In the rows, 128 means zero.
Facts:
brabrur	ψ	skirik; bramom	ψ	vezus; bretra	ψ	steplur; bripas	ψ	skogri; briveter	ψ	gobar; bronidam	ψ	misum; brovos	ψ	kilor
bruskupor	ψ	grivo; digas	ψ	misum; dravos	ψ	vezus; drazavi	ψ	simogim; dredrun	ψ	simogim; dremuk	ψ	misum; drerir	ψ	grivo
dribis	ψ	gradezo; droklim	ψ	bimom; drope	ψ	gobar; druskos	ψ	plaklarom; duban	ψ	gradezo; feklur	ψ	gobar; fidra	ψ	simogim
fiskek	ψ	zuklema; flibi	ψ	plaklarom; flovem	ψ	stanul; flupin	ψ	misum; fosti	ψ	nudruvon; fulom	ψ	plaklarom; gadruk	ψ	gruklur
gefle	ψ	gobar; gefol	ψ	skituk; gelur	ψ	gradezo; geral	ψ	skirik; gidro	ψ	driva; grefon	ψ	dezan; grigafas	ψ	klumok
grivan	ψ	skogri; grofek	ψ	gruklur; gromur	ψ	simogim; grubri	ψ	peski; gruflu	ψ	steplur; gruler	ψ	skogri; gruvem	ψ	plaklarom
gruza	ψ	plari; gufa	ψ	bugris; guso	ψ	simogim; gusu	ψ	misum; kadrin	ψ	skirik; kefler	ψ	driploste; kepludul	ψ	peski
kezir	ψ	brikim; kimure	ψ	vasu; klaplizin	ψ	vasu; kleplus	ψ	flaskan; kliskom	ψ	vasu; klobruk	ψ	stamam; klodus	ψ	kledor
klolo	ψ	grivo; kubun	ψ	kilor; liplam	ψ	dezan; lizar	ψ	grivo; loni	ψ	gruklur; lotro	ψ	stanul; mabupler	ψ	vasu
matru	ψ	flaskan; mebripa	ψ	kledor; menem	ψ	skogri; mistan	ψ	zuklema; mubrun	ψ	simogim; mufur	ψ	stanul; muklar	ψ	vezus
nekan	ψ	kilor; nekis	ψ	skogri; niro	ψ	bugris; nobron	ψ	bimom; nolal	ψ	skogri; pafin	ψ	bugris; pesuk	ψ	plaklarom
pinafla	ψ	brikim; piple	ψ	bimom; plaklan	ψ	skirik; pliskim	ψ	steplur; plufan	ψ	gruklur; rople	ψ	stamam; rubri	ψ	vasu
ruzek	ψ	grivo; selor	ψ	skituk; skete	ψ	kilor; sodar	ψ	gruklur; stola	ψ	lige; stuplu	ψ	kledor; tastom	ψ	stine
tatri	ψ	misum; tokil	ψ	gobar; tose	ψ	simogim; travavo	ψ	bimom; truko	ψ	nudruvon; tunol	ψ	kilor; tutrem	ψ	zuklema
vedi	ψ	kilor; vefe	ψ	kledor; vivol	ψ	zuklema; vodrema	ψ	skogri; vostur	ψ	vasu; votres	ψ	bimom; vusur	ψ	lige
zitra	ψ	dezan; zoko	ψ	gobar; zosa	ψ	zuklema; zostal	ψ	zuklema; zubel	ψ	misum; brabrur	ρ	plaklan; bramom	ρ	muklar
bripas	ρ	nolal; bripas	ρ	gruler; bripas	ρ	vodrema; bronidam	ρ	zubel; brovos	ρ	tunol; drazavi	ρ	dredrun; dremuk	ρ	zubel
dremuk	ρ	flupin; drerir	ρ	bruskupor; drope	ρ	gefle; flupin	ρ	gusu; grivan	ρ	bripas; grivan	ρ	gruler; grofek	ρ	sodar
gromur	ρ	dredrun; gromur	ρ	tose; gruflu	ρ	pliskim; gruler	ρ	nolal; gruvem	ρ	druskos; gruvem	ρ	fulom; gufa	ρ	pafin
kepludul	ρ	grubri; kimure	ρ	kliskom; klaplizin	ρ	kliskom; kleplus	ρ	matru; kliskom	ρ	kimure; klolo	ρ	bruskupor; kubun	ρ	tunol
liplam	ρ	grefon; lizar	ρ	ruzek; mabupler	ρ	kliskom; menem	ρ	nekis; mistan	ρ	tutrem; mubrun	ρ	fidra; nolal	ρ	menem
pafin	ρ	niro; piple	ρ	droklim; plaklan	ρ	kadrin; plaklan	ρ	brabrur; plufan	ρ	gadruk; ruzek	ρ	klolo; skete	ρ	kubun
skete	ρ	brovos; stuplu	ρ	klodus; travavo	ρ	droklim; tunol	ρ	vedi; vivol	ρ	zostal; vodrema	ρ	menem; votres	ρ	nobron
votres	ρ	piple; zosa	ρ	vivol; bimom	α	e; brabrur	α	c; bramom	α	a; bretra	α	b; brikim	α	b
bripas	α	a; briveter	α	e; bronidam	α	e; brovos	α	a; bruskupor	α	a; bugris	α	a; dezan	α	b
digas	α	e; dravos	α	b; drazavi	α	a; dredrun	α	c; dremuk	α	a; drerir	α	c; dribis	α	a
driploste	α	a; driva	α	a; droklim	α	c; drope	α	d; druskos	α	e; duban	α	e; feklur	α	a
fidra	α	b; fiskek	α	c; flaskan	α	b; flibi	α	e; flovem	α	c; flupin	α	a; fosti	α	a
fulom	α	e; gadruk	α	b; gefle	α	c; gefol	α	a; gelur	α	a; geral	α	c; gidro	α	a
gobar	α	a; gradezo	α	d; grefon	α	e; grigafas	α	d; grivan	α	d; grivo	α	d; grofek	α	d
gromur	α	d; grubri	α	c; gruflu	α	d; gruklur	α	b; gruler	α	a; gruvem	α	c; gruza	α	c
gufa	α	a; guso	α	b; gusu	α	d; kadrin	α	c; kefler	α	a; kepludul	α	a; kezir	α	e
kilor	α	e; kimure	α	c; klaplizin	α	a; kledor	α	b; kleplus	α	d; kliskom	α	b; klobruk	α	e
klodus	α	b; klolo	α	a; klumok	α	a; kubun	α	a; lige	α	d; liplam	α	b; lizar	α	d
loni	α	a; lotro	α	d; mabupler	α	a; matru	α	a; mebripa	α	a; menem	α	b; mistan	α	c
misum	α	b; mubrun	α	d; mufur	α	e; muklar	α	b; nekan	α	a; nekis	α	c; niro	α	d
nobron	α	a; nolal	α	e; nudruvon	α	a; pafin	α	d; peski	α	b; pesuk	α	e; pinafla	α	b
piple	α	b; plaklan	α	a; plaklarom	α	d; plari	α	c; pliskim	α	b; plufan	α	a; rople	α	b
rubri	α	b; ruzek	α	e; selor	α	d; simogim	α	a; skete	α	c; skirik	α	a; skituk	α	d
skogri	α	a; sodar	α	d; stamam	α	a; stanul	α	a; steplur	α	a; stine	α	b; stola	α	b
stuplu	α	b; tastom	α	e; tatri	α	a; tokil	α	d; tose	α	d; travavo	α	b; truko	α	b
tunol	α	a; tutrem	α	c; vasu	α	b; vedi	α	a; vefe	α	a; vezus	α	b; vivol	α	d
vodrema	α	e; vostur	α	d; votres	α	b; vusur	α	b; zitra	α	a; zoko	α	c; zosa	α	b
zostal	α	a; zubel	α	a; zuklema	α	e; brabrur	Δ	828; bramom	Δ	841; bretra	Δ	188; bripas	Δ	855
briveter	Δ	828; bronidam	Δ	841; brovos	Δ	841; bruskupor	Δ	828; digas	Δ	880; dravos	Δ	195; dredrun	Δ	195
dremuk	Δ	201; drerir	Δ	841; dribis	Δ	188; drope	Δ	723; druskos	Δ	723; duban	Δ	195; feklur	Δ	195
fidra	Δ	152; fiskek	Δ	920; flibi	Δ	841; flovem	Δ	880; fosti	Δ	152; fulom	Δ	855; gadruk	Δ	723
gefle	Δ	152; gefol	Δ	201; gelur	Δ	201; geral	Δ	841; gidro	Δ	201; grefon	Δ	188; grigafas	Δ	195
grivan	Δ	920; grofek	Δ	880; gromur	Δ	841; grubri	Δ	195; gruflu	Δ	920; gruler	Δ	152; gruza	Δ	855
gufa	Δ	855; guso	Δ	828; gusu	Δ	855; kadrin	Δ	723; kefler	Δ	841; kepludul	Δ	920; kezir	Δ	920
kimure	Δ	828; klaplizin	Δ	841; kleplus	Δ	195; kliskom	Δ	880; klobruk	Δ	855; klodus	Δ	880; kubun	Δ	855
liplam	Δ	880; lizar	Δ	723; loni	Δ	828; lotro	Δ	855; mabupler	Δ	195; matru	Δ	723; mebripa	Δ	195
menem	Δ	195; mistan	Δ	828; mubrun	Δ	855; muklar	Δ	201; nekan	Δ	201; niro	Δ	188; nobron	Δ	152
nolal	Δ	201; pafin	Δ	880; pesuk	Δ	201; plaklan	Δ	880; pliskim	Δ	195; plufan	Δ	855; rubri	Δ	855
ruzek	Δ	855; selor	Δ	920; skete	Δ	880; sodar	Δ	152; stola	Δ	195; tastom	Δ	201; tatri	Δ	920
tokil	Δ	880; tose	Δ	723; truko	Δ	855; tunol	Δ	195; tutrem	Δ	855; vedi	Δ	723; vefe	Δ	188
vodrema	Δ	828; vostur	Δ	152; vusur	Δ	723; zitra	Δ	152; zoko	Δ	188; zosa	Δ	880; zostal	Δ	201
zubel	Δ	195

Known rows:
gidro: [131 168 177 138 162 143 134 147 141 129  93 123 140  88 125 139  36 132
 116 101 168  87 127 127 141 115 118 148 104 166  97  89]
bramom: [119 170 107 146 173 136 143 150 124 134 109 120 144  95 146 120  49 137
 142 111 152  81 124 125 144  78 113 164 123 149 111  88]
tastom: [146 174 200 139 164 126 127 153 150 124  85 122 159 116 116 142  67 120
 133  96 149 139 130 126 135 124 112 139 104 161 114  94]
duban: [144 176 106 138 176 116 116 136 136 133 121 128 149 156 154 146  79 133
 157 131 140 142 123 127 135  80 112 153 118 139 136  90]
dribis: [130 168 123 135 160 140 122 135 131 132 115 127 135 116 147 144  42 141
 129 121 162  96 122 129 141  87 119 158 114 153 112  87]
kleplus: [140 172  57 170 168 127  89 128 124 146 112 123 152 130 124 120  66 137
 157 113 146 147 130 121 144  82 100 161 130 136 142  85]
gufa: [123 168 133 137 155 143 108 139 126 136 105 117 153  91 130 137  37 134
 127  91 154 107 125 128 150  90 114 162 119 160 103  91]
pinafla: [139 167 156 119 162 122 124 138 136 118 112 121 148 132 119 145  70 133
 142 110 153 129 127 128 135 101 121 148 114 159 122  94]
flupin: [123 165 140 154 153 150 141 135 136 120 142 132 134  87 141 132  48 130
 123 169 160 126 126 136 150 115 123 152 132 152 103  95]
guso: [131 168 192 130 163 120 137 148 144 109 100 117 125 121 118 130  76 133
 136  96 158 107 130 131 125 120 115 146 128 162 122  94]
fidra: [140 170 191  79 144 138 122 130 142 115  82 124 137 145 137 161  66 130
 131  98 157 117 129 136 123 139 119 147 121 147 108  92]
nekis: [200 147  41  75  41 110 139 151 153 175  83 124 107 142  95 128  37 161
 120 160 122  65 128 123 125 165 110 130 120 179 160  82]
matru: [133 163 144 152 165 138 155 146 135 115 117 134 114 128 158 139  51 146
 127 142 178  72 123 129 124  90 120 145 110 153 111  82]
gruklur: [143 166 148 125 153 122 121 139 134 124 121 121 155 129 113 143  76 132
 137 110 154 124 128 126 130  95 121 148 111 156 117  97]
tose: [145 170 134 176 170 133 110 131 147 120  93 134 106 148 134 129  72 140
 137 128 179 116 133 128 117 123 103 142 127 141 138  80]
drerir: [135 164  84 152 168 137 110 132 118 129  96 121 155 115 100 108  72 136
 160  98 162 135 138 119 137 103 108 158 128 139 133  85]
gefol: [131 168 178 137 158 143 132 147 143 127  92 123 142  87 123 137  36 131
 115 100 169  88 128 126 140 116 119 148 104 166  98  89]
brovos: [123 171 121 140 181 143 146 142 127 126 110 128 139 113 155 134  49 137
 140 119 169  83 124 127 138  81 119 158 112 143 107  84]
skituk: [149 170 113 173 146 138  86 133 133 142 105 126 151 127 107 133  65 130
 129 108 163 142 134 124 130 108 104 146 115 148 126  89]
dredrun: [152 172  85 114 173 134  88  96 143 131 109 138 115 174 132 144  78 148
 145 147 185 125 133 127 120 121 114 151 126 128 143  80]

Rows:
No name comes twice in this set of rows, the named rows included.
[193 163 125  77  60  97 169 185 170 173  69 119 127 120 118 138  40 142
 115 146  97  61 121 126 130 168 110 124 107 190 143  90] => nolal
[133 162 151 140 167 117 153 151 132 109 119 122 134 133 129 128  80 138
 149 119 154 112 128 127 126  91 119 145 120 155 129  92] => vusur
[141 166 188 165 152 127 142 163 142 115  94 123 146 126 121 137  72 125
 143  98 149 134 128 127 129 107 110 138 114 160 123  89] => briveter
[157 160 133 129 152 146  94 113 137 119 100 138 133 152 105 145  62 142
 135 123 189 141 137 124 122 131 119 139 109 144 129  81] => droklim
[139 167 138 111 159 123 128 135 131 122 115 123 151 138 127 145  71 135
 148 114 150 128 126 128 135  94 121 152 117 152 123  93] => bretra
[175 154  81  55  30 129 168 175 146 178  71 120 118 107 144 145   6 155
 107 147 106  22 117 132 135 150 115 140 120 180 121  85] => gruler
[133 165 170 114 145 163 127 136 129 122  84 131 142 119 153 161  33 135
 121 106 174 100 126 133 131 117 122 149 105 145  91  85] => nobron
[121 171  79 146 178 132 123 133 125 138 128 125 142 115 154 135  51 142
 147 123 157  99 120 126 148  59 117 168 122 145 118  86] => mabupler
[127 164 152 154 174 143 153 143 135 111 115 135 113 130 155 139  52 144
 131 135 183  77 123 128 125  86 121 145 107 151 111  81] => vedi
[126 161 167 156 153 143 143 156 136 118 102 124 126  99 135 130  43 138
 123 104 168  82 126 128 134 100 117 147 114 164 106  86] => loni
[129 171 100 131 183 139 126 124 130 130 125 134 131 139 169 150  52 145
 140 143 173  94 120 128 138  71 122 159 112 139 115  83] => tunol

The same elements again, as new rows of numbers:
Known rows:
mebripa: [129 132 112 120 144 130 105 132 136 107 136 117 102 128 136 132 156 139
 115 140 142 146 138 118 121 124 140 118 123 166 140 138 167 131 134 117]
stanul: [130 113 121 118 121 131 138 141 134 113 120 114 101 129 126 122 151 128
 120 115 137 138 142 117 123 125 142 105 125 169 140 138 162 128 118 109]
klaplizin: [176 155 176  61 115 145 204 131 159 100 112 186 159  94 125 162 128 192
  81 157 118  93 173 117 107 107 116 176 113 206 129 127 112 128  98 118]
loni: [131 130 110 119 137 131 105 129 137 109 136 119 102 130 135 130 160 135
 114 137 140 144 138 119 121 121 138 112 121 165 140 133 167 129 133 118]
driva: [129 110 120 117 122 131 139 140 134 114 119 115 101 127 125 121 153 130
 119 116 136 138 141 116 122 124 140 104 125 166 141 139 162 128 117 108]
fidra: [115 123 142 129 124 135 110 133 127 127 117 145 121 139 122 116 125  89
 145 146 126 129 115 120 139 128 141 146 129 107 128 129 124 134 138 146]
bretra: [121 127 125 149 133 138 105 122 125 136 126 131 123 121 136 122 127 110
 129 141 129 120 127 140 133 129 144 133 135 110 127 126 135 124 133 154]
liplam: [130 140 142 131 115 123 150 129 128 136 125 136 152 131 124 126 102 130
 134 122 112 117 117 132 134 135 107 141 126  95 118 113  85 125 125 129]
pliskim: [124 127 124 145 144 135  99 121 119 137 124 133 124 120 137 128 129 119
 131 147 125 126 122 137 128 130 149 132 140 107 125 130 140 128 138 157]
truko: [124 126 123 151 120 138 106 126 126 141 129 127 130 134 133 114 121 101
 129 125 134 116 129 144 136 118 137 122 133 118 134 120 139 125 129 158]
mistan: [150 155 122 125 140 131 147 130 128 134 118 132 137 134 153 118 117 155
 114 142 126 104 106 117 130 159 100 129 127  81 125  97 117 131 146 162]
gruza: [141 127 115 149 120 141 128 144 128 130 115 124 118 144 152  96 116 111
 112 130 142 110 121 132 132 131 130 122 132 111 146 107 146 127 139 175]
skete: [145 159 137 149 116 126 157 151 112 132 107 133 144 157 143 100 107 171
 132 117  94 131 112 117 146 148  66 135 111  68 127  93  70 123 140 138]
selor: [117 120 137 134 138 118  85 131 122 134 131 126 141 123 117 138 125 119
 148 127 121 153 129 147 123  97 168 122 142 157 124 155 135 133 119 117]
drope: [114 161 140 126 134 120 106 117 142 135 150 118 156 117 118 145 124 143
 134 120 135 120 132 136 144 130 118 133 117 131 109 128 102 128 113 103]
tokil: [108 128 139 139 112 123  94 127 138 121 131 124 130 122 114 131 127 102
 135 131 106 139 135 150 131 100 156 126 128 145 123 139 119 118 106 109]
mubrun: [109 158 146  97 128 126  98 117 138 137 153 134 158 139 109 137 134 118
 145 109 155 114 118 118 155 121 108 127 112 130 110 124 116 144 126 106]
tose: [ 99 136 143 123 138 133  72 128 137 128 143 128 128 133 114 132 141  94
 147 132 153 135 127 125 150 114 152 137 122 152 124 147 140 140 125 118]
vodrema: [116 114  92  78 145  98 199  79 154 154 185  98 169  98 113 164  68  95
 137 128 167  81  71 113 100 185  96 142 155  67 103 103  85 149 140 114]
pesuk: [124 110 127 154 146 126 114 110 102 152 126 136 129 125 124 138 121 110
 151 148 110 138 134 143 117 123 138 145 145 110 126 143 135 121 135 156]

Rows:
No name comes twice in this set of rows, the named rows included.
[119 131 132 123 142 139  94 123 120 137 125 145 122 137 131 121 137  98
 143 148 138 123 111 119 138 129 143 134 134 107 128 129 148 141 149 158] => guso
[133 156 131 109 115 114 154 141 134 111 138 117 140 150 120 128 133 173
 126 104 120 145 129 107 138 134  71 124  99 133 125 115  90 127 127  80] => plaklan
[129 188 123 151 129 127 108 140  98 129 143 117 141 179 129 111 165 221
 142  77 103 170 140 106 171 128  16 102  81 110 121 103  86 120 142  77] => kubun
[141 118 126 151 110 133 142 153 129 119 102 130 115 142 145  97 107 110
 117 138 116 125 119 132 125 131 136 136 133 107 146 114 123 124 135 162] => flovem
[132 151 133  80 128 122 136 137 138 110 140 132 130 152 120 132 147 143
 131 122 144 135 117  91 136 134  93 127 105 146 129 123 127 146 140  97] => drazavi
[130 136 112 123 145 128 103 133 138 108 135 113 103 127 136 132 157 139
 114 145 136 147 139 119 120 125 141 116 122 165 141 138 166 127 130 119] => feklur
[150 144 126 126 124 129 159 139 128 130 113 134 139 141 147 111 107 144
 117 134 122 109 107 120 129 150 100 130 127  84 130  98 103 131 142 156] => gruvem
[136 156 118 104 123 122 143 131 143 119 150 114 137 144 130 130 138 159
 113 102 153 122 133 110 137 133  84 114 103 152 131 112 127 131 127 101] => gufa
[123 133  80  48 129  91 204 115 194 115 196  64 157 115 121 151  83 111
 105 102 205  88  75  94 106 180  92 116 130 134 123  98 102 159 126  69] => bripas
[131 148 145 130 115 118 149 128 129 137 125 131 157 132 125 126 103 137
 135 124 106 116 117 134 135 137  99 139 123  89 116 110  78 123 122 128] => zosa
[125 121 129 147 145 130 103 129 116 137 119 133 127 122 135 128 121 120
 137 145 122 134 119 137 124 127 153 136 142 112 126 137 135 130 135 155] => muklar
[107 131 129 133 144 131  76 113 130 131 140 128 125 109 121 144 145 120
 135 139 132 138 132 141 130 115 161 123 134 141 117 145 144 130 125 121] => grigafas
[124 144 145 115 139 112 111 125 122 141 139 128 166 124 113 148 116 150
 148 117 123 141 119 136 128 114 130 126 132 137 109 143 103 136 120 102] => gruflu
[129 149 131 140 126 120 146 101 106 164 149 133 167 146 119 134 113 142
 150 103 119 111 126 130 145 138  55 136 116  77 113 106  87 120 134 133] => ruzek
[140 133 117 150 133 138 122 139 129 125 110 125 112 133 156 104 121 122
 112 151 126 116 119 128 129 145 134 131 133 103 141 112 143 125 139 174] => zoko

Now the same elements, written a new way:
Known rows:
fidra: [123  65 160 158  77  82 165 177  82 135 141 134 159 166  83 182 172 130
 177 193 102  98 200 177  56  84  80 187 160 143 119 177 130 181  63 143]
flupin: [121 156  99 110 110 116 105 152 151 107 152 162 118 120 113 147 132 148
 114 124 142 114 117  84 148 115  92  83 108  79 172 101  94 100 171 108]
stine: [147  98 156 120 119 122 128 104 134 175 115 102 113 126 162  98 146 122
 160 109 111  98 115 165 129 144  96 160 137 135 103 117 141 159 111  89]
kadrin: [144  70 135 195 153 114 119 131  80  92 145  73  81  66 107  81 160  54
 156 172 179 207 137  74 158 176  83  88 120 156 139 186  96  90 178 199]
brabrur: [101 141 172 159 179 161 116 114  88  96  81  89  95  70 145  83  85  78
 101 157 182 192 108  71 163  91 145 101 114 182 114 112 117  93 157 193]
brovos: [132 137  88 107 106 129 114 150 153  95 173 171 162 143 103 167 155 157
 115 121  98 115 147  93  99 175 121 111 131  91 141 174 134 118 173 137]
klumok: [135 165 105 100 122 126 132 144 166 118 164 155 121 119 105 158 150 155
 108 107 147 134 135 102  98 139 119 103 124 132 154 157 109 114 174  95]
peski: [146 101 163 120 120 124 134 106 139 182 117 104 103 129 161 102 146 116
 152 117 106 102 112 166 123 138  93 159 142 142  91 109 137 153 112  90]
selor: [132 156  99 124 132  97 138 118 160 144  90 130 152 155 111 136 127 126
 112 109 148 117 109 144 134 118 122 121 133  99 136 124 109 150 116 112]
kilor: [141 108 170 122 121 145 132 121 122 145 135 125 106  93 159  91 149 115
 144 131 128 110 154 139 136 122 118 147 131 165 101 124 164 152 127 113]
gidro: [162 165  82 105 100 109 137 132 152 103 164 164 125 128  90 116 155 151
 111 109 120 158 130 107 120 169 116 108 111  87 150 160 105  98 169 124]
niro: [102  76 119 194 179  86  82 100 134 120  79 111 156 163 135 157 146 139
  85 184 169 107 108 134 150 145  76  95 118 151 167 136  93 163 174 122]
truko: [132 108 161 146 133 103 152  96 110 149  75  96 152 142 147  95 126 100
 138 131 121  94 108 165 149 113 109 157 135 129 105  98 141 171  83  99]
vedi: [144  75  88 141  95  91 138 169 136  93 169 125 139 149  81 169 172 123
 163 148 132 169 174 119 100 183  86 100 137 102 187 184  91 143 174 189]
skogri: [141 164  95  97 112 110 101 131 147 107 166 147 108 105  92 145 128 151
 125 107 150 122 108 125  82 135 123 107  95 147 157 160 104  95 172  95]
drope: [ 96 159  77 101 156 192  98  81 172 195 157 168 115 168 178  90  95 161
  63 174  88 153 184 176 138 113 164 122  76  77 174  78 174  78 129  87]
dredrun: [105  86 181 175 114  97 112 133  75  92 143 161 109  88 112 171 123 111
 171 199 171 160 169  85 140 101  77 148 159 173 104 184 118 163 169 187]
piple: [132  81 154 137  85 104 131 144 118 162 135 157 159 157 162 147 158 141
 168 164 107  93 167 163 117 119 100 176 140 117  97 128 170 179  80 108]
nolal: [164 124 148 121  85 115 118 122  68  97 157  98  93  52  95  73 128  59
 178  98 104 118  92 143 135 171 154 150 111 136  93 168 131 110  87 154]
stanul: [135 161  99  99 129 123 129 147 164 119 163 150 117 123 103 150 154 153
 115 105 144 136 128 105  90 133 116 103 126 134 153 146 111 108 176 100]

Rows:
No name comes twice in this set of rows, the named rows included.
[134 145 134 106 143 177 159 124  93 158 103  73 109 151 138  89  85 128
 153  80  80 115  93 168 137 128 193 159 148  91 101  84 143 102  69 124] => liplam
[149 176 117  96 118 128 125  96 134 122  92 109 148  89 101 102  66 142
 127  91 101 106  84 149 115 109 189 141 115  94 106 118 114  92  69 103] => grivan
[126 130 143 164 167  96 132 176 113  97  98  78 139  81  70 168 154 117
 144 108 173 147  95  76 130 138 102  95 144 147 182 156  89 150 175 181] => bruskupor
[133 171 104  96  99 122 156 155 151 110 137 149 167 100  82 168 103 163
 129  80 122 107 113 102  94  92 186 122 140  91 113 134 133 118  79  99] => kepludul
[133  91 182 178 116 120  83 138  73 115  94  76 129  73 110 116  96 114
 172  97 104  98  87 157 129 135 125 171 140 157  98 128 119 152  76 129] => menem
[138  80 146 145 105 154 115 119  83 106 163 137 124 113 152  89 138 135
 146 138 100 109 133 133 147 160 114 153 130 137  96 144 161 141 124 147] => flibi
[150  98 182 160  90  89  90 152  75  90 157 100 110  54  88 132 142  54
 177 141 187 154 110  84 137 147 107 118 118 173 104 188 105 128 153 190] => nekis
[ 88 158 150 115 140 177 129 135 123 119 122 156 136 148 176 134  83 144
  93 183 168 156 185 105 141  84 183 123 118 167 105  98 182 111 101 145] => kimure
[ 95 168 130 106 121 179 104 129 164 151 125 164 174 161 157 176  82 160
  98  98  97  95 104 154 109 105 171 161 150  99 111 100 163 125  88  98] => kleplus
[135 151 155 103 105 162 126 119 134 104 163 149  99  72 166 124 119 103
 146 150 182 169 178  89 136 107 147 115 123 167  91 161 166  96 156 121] => plari
[142 162  98 100 130 113 137 124 169 113 159 157  99 119  85 169 118 154
 124 106 119 146 121 117  87 112 101 134 150 148 152 157 104 115 176  95] => simogim

